Below is a small trained network, with its code and all its weights. Each question gives an input and a class and asks what happens when units are switched off, that is, made to give their printed mean instead of their output.

import numpy as np


def w(rows, s, z=0):
    codes = np.array(rows[::2]) - 128.0
    scale = np.full(codes.shape[1], s)
    scale[-1] = z or s
    return codes * scale


def f(y):
    return y / 2 * (1 + np.tanh(0.7978845608 * (y + 0.044715 * y**3)))


def log_softmax(a):
    a = a - a.max(-1, keepdims=True)
    return a - np.log(np.exp(a).sum(-1, keepdims=True))


def net(x, mask):
    res = np.array(x, float).reshape(1, 6) / 4 @ E
    y = f(res @ A[0][:, :-1].T + A[0][:, -1])
    res = res + np.where(mask, y, B[0][:, -1]) @ B[0][:, :-1]
    return log_softmax(res[-1] @ U[:, :-1].T + U[:, -1])


A, B = {}, {}
E = w([
[117,125,116,120,124,132,116,125,127,123,129],'x0',
[178,124,125,80,145,87,87,112,180,189,130],'x1',
[147,135,137,133,123,127,131,139,124,132,120],'x2',
[91,65,99,120,170,98,154,153,114,160,7],'x3',
[69,163,198,125,120,148,104,127,177,108,70],'x4',
[118,122,126,140,147,143,119,105,130,130,129],'x5',
],0.017)
A[0] = w([
[183,123,165,63,190,63,66,100,210,187,152,98],'n1',
[109,132,143,122,110,177,199,127,69,79,127,81],'n2',
[217,68,142,141,117,126,136,81,92,93,123,67],'n3',
[132,172,164,131,127,142,138,137,120,108,184,155],'n4',
[84,121,191,70,139,191,126,141,170,68,113,32],'n5',
[107,153,139,190,123,159,159,142,23,67,128,72],'n6',
[131,155,174,135,123,147,91,107,139,148,219,137],'n7',
[135,166,146,156,103,150,101,120,142,148,183,144],'n8',
[148,151,141,152,103,148,89,122,173,126,214,153],'n9',
[80,120,199,125,145,135,94,139,159,140,137,44],'n10',
[129,49,88,115,182,81,167,127,121,137,33,168],'n11',
[181,179,105,126,119,163,121,110,121,92,187,139],'n12',
[145,211,161,84,113,105,114,73,131,110,179,161],'n13',
[167,124,132,62,174,101,69,115,171,184,156,79],'n14',
[149,129,124,110,52,167,100,161,149,86,174,152],'n15',
[172,135,44,129,153,124,158,131,67,173,187,30],'n16',
[194,126,121,77,131,132,88,102,215,208,115,84],'n17',
[94,115,147,210,92,135,153,133,35,44,129,75],'n18',
[102,121,96,110,116,109,91,126,121,136,144,66],'n19',
[94,106,87,114,130,134,149,173,110,200,31,173],'n20',
[91,104,145,153,148,208,131,149,89,107,149,138],'n21',
[79,217,197,139,112,122,101,137,246,103,60,4],'n22',
[167,73,13,166,159,89,145,139,76,142,199,11],'n23',
],0.011,0.0033)
B[0] = w([
[88,165,72,127,215,37,129,202,115,33,192,215],'n1',
[48,174,110,113,187,73,116,215,126,74,140,173],'n2',
[113,98,148,99,154,179,95,160,132,151,118,156],'n3',
[116,92,123,138,80,128,164,84,150,112,64,171],'n4',
[145,140,160,75,131,133,95,137,117,165,146,174],'n5',
[105,205,55,88,194,74,131,162,104,86,138,191],'n6',
[138,123,139,161,60,143,182,88,166,127,88,192],'n7',
[143,83,96,185,118,133,152,85,129,138,81,175],'n8',
[146,112,101,214,78,160,157,51,135,125,90,196],'n9',
[132,105,176,137,78,144,79,132,77,148,160,159],'n10',
[189,59,145,209,69,163,170,59,203,137,9,254],'n11',
[190,90,126,175,93,152,162,68,151,157,71,189],'n12',
[149,107,168,161,95,145,175,107,214,127,101,190],'n13',
[130,177,78,86,205,63,93,156,150,86,139,192],'n14',
[101,97,106,153,70,133,162,88,149,102,106,174],'n15',
[186,108,214,43,92,212,26,173,89,182,203,201],'n16',
[72,225,63,80,172,60,130,198,98,33,119,200],'n17',
[71,209,76,117,164,35,157,196,116,88,187,197],'n18',
[105,151,128,131,98,82,109,149,134,156,112,132],'n19',
[112,33,97,171,123,153,200,40,181,113,37,238],'n20',
[90,142,90,121,157,119,166,168,116,113,138,167],'n21',
[191,77,196,65,98,188,17,168,2,243,186,215],'n22',
[154,132,225,57,96,181,67,140,68,179,175,223],'n23',
],0.0085,0.021)
U = w([
[138,87,119,220,81,153,190,61,210,133,54,234],'0',
[92,181,58,127,161,61,134,186,118,34,132,187],'1',
[148,111,222,87,84,191,47,148,43,245,136,1],'2',
],0.012,0.00069)

Each question gives the input, the list of numbers given to net, and the class t.
The units are the neurons (one row each of A and B). Each row of codes is followed by its name. A weight is (code - 128) times the scale printed after its matrix; where a second scale follows, it is the last column's (A, B and U).
mask holds one flag per neuron, in row order. A switched-off neuron (its flag False) gives its mean, the last column of its row in B, instead of its output. The means were averaged over made-up inputs and are rounded, as every weight is.
A unit's drop is (log p(t) with every unit on - log p(t) with that unit switched off) / (log p(t) with every unit on - log p(t) with every unit switched off).
The circuit of an input: a set's keep is (log p(t) with only the set's units on - log p(t) with every unit switched off) / (log p(t) with every unit on - log p(t) with every unit switched off). Starting from the 12 units with the biggest drops (on a tie, the unit counted first), units are removed one at a time, each time the one whose removal leaves the highest keep (on an exact tie, the one counted first), for as long as the keep stays at least 0.8.
units of the circuit, in order: the units of the circuit, biggest drop first
most important unit: the unit with the biggest drop
top k neurons: the k neurons with the biggest drops, biggest first
drop of u: that unit's drop, to one decimal
input [7,-5,-1,-1,-8,5], class 2: most important unit	n23
input [4,7,1,1,8,-5], class 2: top 3 neurons	[n22; n10; n18]
input [5,-5,-2,4,-1,-8], class 1: top 3 neurons	[n18; n6; n2]
input [4,8,5,-7,8,-6], class 1: top 4 neurons	[n1; n17; n14; n11]
input [1,6,1,2,6,-7], class 1: top 2 neurons	[n1; n17]
input [2,4,5,0,-4,-6], class 1: top 2 neurons	[n22; n1]
input [4,7,-1,-8,2,-5], class 0: top 2 neurons	[n9; n13]
input [-7,-6,3,-3,-7,2], class 2: top 3 neurons	[n16; n23; n1]
input [-2,7,6,-7,-2,7], class 0: top 2 neurons	[n9; n12]
input [7,-3,7,3,-4,-7], class 2: top 3 neurons	[n1; n23; n17]
input [6,-1,8,-2,3,1], class 2: drop of n11	1.2
input [-8,4,-1,3,8,1], class 2: drop of n22	1.3
input [-7,-5,-3,-3,7,-7], class 2: drop of n22	2.9
input [-8,-3,2,6,8,8], class 2: units of the circuit, in order	[n22]
